Below are the code and all the weights of a small trained network. Each question names an input and a class and asks about switching units off, where a switched-off unit gives its printed mean instead of its output.

import numpy as np


def w(rows, s, z=0):
    codes = np.array(rows[::2]) - 128.0
    scale = np.full(codes.shape[1], s)
    scale[-1] = z or s
    return codes * scale


def norm(h):
    return h / np.sqrt((h * h).mean(-1, keepdims=True) + 1e-5)


def f(y):
    return y / 2 * (1 + np.tanh(0.7978845608 * (y + 0.044715 * y**3)))


def log_softmax(a):
    a = a - a.max(-1, keepdims=True)
    return a - np.log(np.exp(a).sum(-1, keepdims=True))


def net(x, mask):
    res = np.array(x, float).reshape(1, 4) / 4 @ E
    u = 0
    for l in range(2):
        y = f(norm(res) @ A[l][:, :-1].T + A[l][:, -1])
        res = res + np.where(mask[u : u + 7], y, B[l][:, -1]) @ B[l][:, :-1]
        u += 7
    return log_softmax(norm(res)[-1] @ U[:, :-1].T + U[:, -1])


A, B = {}, {}
E = w([
[118,151,82,76,139,56,132,99,90,89,132,107],'x0',
[121,119,135,177,96,147,216,92,130,196,82,132],'x1',
[152,98,173,167,106,25,107,106,190,120,143,129],'x2',
[152,3,109,155,118,148,139,96,95,171,127,125],'x3',
],0.0079)
A[0] = w([
[109,162,120,143,116,78,252,103,135,147,110,132,252],'L0N1',
[111,139,120,115,124,109,97,135,160,123,123,139,179],'L0N2',
[116,136,181,247,117,188,196,119,200,160,112,140,200],'L0N3',
[131,127,120,116,135,202,134,135,86,139,132,116,21],'L0N4',
[98,88,112,74,115,88,174,97,111,148,105,136,128],'L0N5',
[74,53,141,138,132,110,117,78,159,132,93,159,98],'L0N6',
[162,98,129,143,125,168,118,141,104,141,147,114,53],'L0N7',
],0.011,0.0019)
B[0] = w([
[192,155,62,148,150,153,154,158,2,141,167,63,221],'L0N1',
[120,136,164,141,140,103,188,115,101,164,105,115,148],'L0N2',
[236,154,209,209,108,120,115,219,116,182,184,78,255],'L0N3',
[101,44,120,128,110,158,94,80,160,126,128,173,179],'L0N4',
[151,133,124,189,126,147,179,94,88,171,133,124,169],'L0N5',
[163,128,83,177,85,174,130,144,149,108,120,137,173],'L0N6',
[107,219,107,100,121,145,149,152,155,120,97,122,157],'L0N7',
],0.0089,0.012)
A[1] = w([
[198,8,57,186,124,73,117,103,63,116,168,110,198],'L1N1',
[99,98,84,102,144,251,92,135,110,111,129,156,68],'L1N2',
[102,195,135,97,192,178,114,155,60,86,144,132,251],'L1N3',
[175,90,208,173,128,160,92,202,120,172,159,110,188],'L1N4',
[134,117,119,186,139,163,179,132,92,191,120,122,111],'L1N5',
[137,104,107,126,169,99,107,143,119,89,136,132,171],'L1N6',
[189,214,117,187,82,136,148,193,147,115,122,102,250],'L1N7',
],0.011,0.0016)
B[1] = w([
[166,190,136,153,126,171,143,178,74,160,159,93,234],'L1N1',
[142,78,101,112,143,90,114,150,254,81,71,159,180],'L1N2',
[202,96,113,191,109,156,138,159,125,163,143,108,186],'L1N3',
[168,183,65,139,137,110,171,137,75,120,134,88,251],'L1N4',
[141,223,192,146,117,101,86,169,133,99,177,115,214],'L1N5',
[61,146,151,153,91,208,174,63,58,189,118,147,139],'L1N6',
[91,103,105,110,111,201,132,82,33,162,147,131,252],'L1N7',
],0.0085,0.016)
U = w([
[221,200,102,183,115,141,180,166,10,221,182,101,220],'0',
[40,131,190,70,132,5,147,39,130,165,115,186,8],'1',
[158,49,50,89,146,124,117,155,255,128,62,208,82],'2',
],0.0063,0.0016)

Each question gives the input, the list of numbers given to net, and the class t.
The units are the neurons (one row each of A and B). Each row of codes is followed by its name. A weight is (code - 128) times the scale printed after its matrix; where a second scale follows, it is the last column's (A, B and U).
mask holds one flag per neuron, layer by layer. A switched-off neuron (its flag False) gives its mean, the last column of its row in B, instead of its output. The means were averaged over made-up inputs and are rounded, as every weight is.
A unit's drop is (log p(t) with every unit on - log p(t) with that unit switched off) / (log p(t) with every unit on - log p(t) with every unit switched off).
The circuit of an input: a set's keep is (log p(t) with only the set's units on - log p(t) with every unit switched off) / (log p(t) with every unit on - log p(t) with every unit switched off). Starting from the 12 units with the biggest drops (on a tie, the unit counted first), units are removed one at a time, each time the one whose removal leaves the highest keep (on an exact tie, the one counted first), for as long as the keep stays at least 0.8.
units of the circuit, in order: the units of the circuit, biggest drop first
most important unit: the unit with the biggest drop
top k neurons: the k neurons with the biggest drops, biggest first
drop when u is switched off: that unit's drop, to one decimal
input [0,-6,4,-6], class 1: top 4 neurons : (L0N1 L0N3 L1N1 L1N4)
input [3,-4,-4,8], class 2: units of the circuit, in order : (L0N3 L1N2 L0N1)
input [2,2,-8,2], class 2: top 2 neurons : (L0N3 L1N2)
input [4,-7,8,-8], class 1: units of the circuit, in order : (L0N1 L0N3 L1N1 L1N4)
input [0,-5,4,-8], class 1: top 4 neurons : (L0N1 L0N3 L1N1 L1N4)
input [0,-3,0,7], class 2: units of the circuit, in order : (L0N3 L0N1 L1N2 L0N7)
input [-7,-3,-7,8], class 2: most important unit : L1N2
input [2,1,-5,-1], class 2: units of the circuit, in order : (L0N3 L1N2 L0N4)
input [-3,-8,8,-3], class 1: top 3 neurons : (L0N1 L0N3 L1N1)
input [-1,-6,-4,-2], class 2: top 3 neurons : (L0N3 L1N2 L0N1)
input [-1,-2,-6,8], class 2: drop when L0N3 is switched off : 0.3
input [-4,-5,8,-7], class 1: drop when L0N3 is switched off : 0.8
input [2,-2,-4,0], class 2: drop when L0N3 is switched off : 0.8
input [-5,-4,-2,0], class 2: most important unit : L0N3
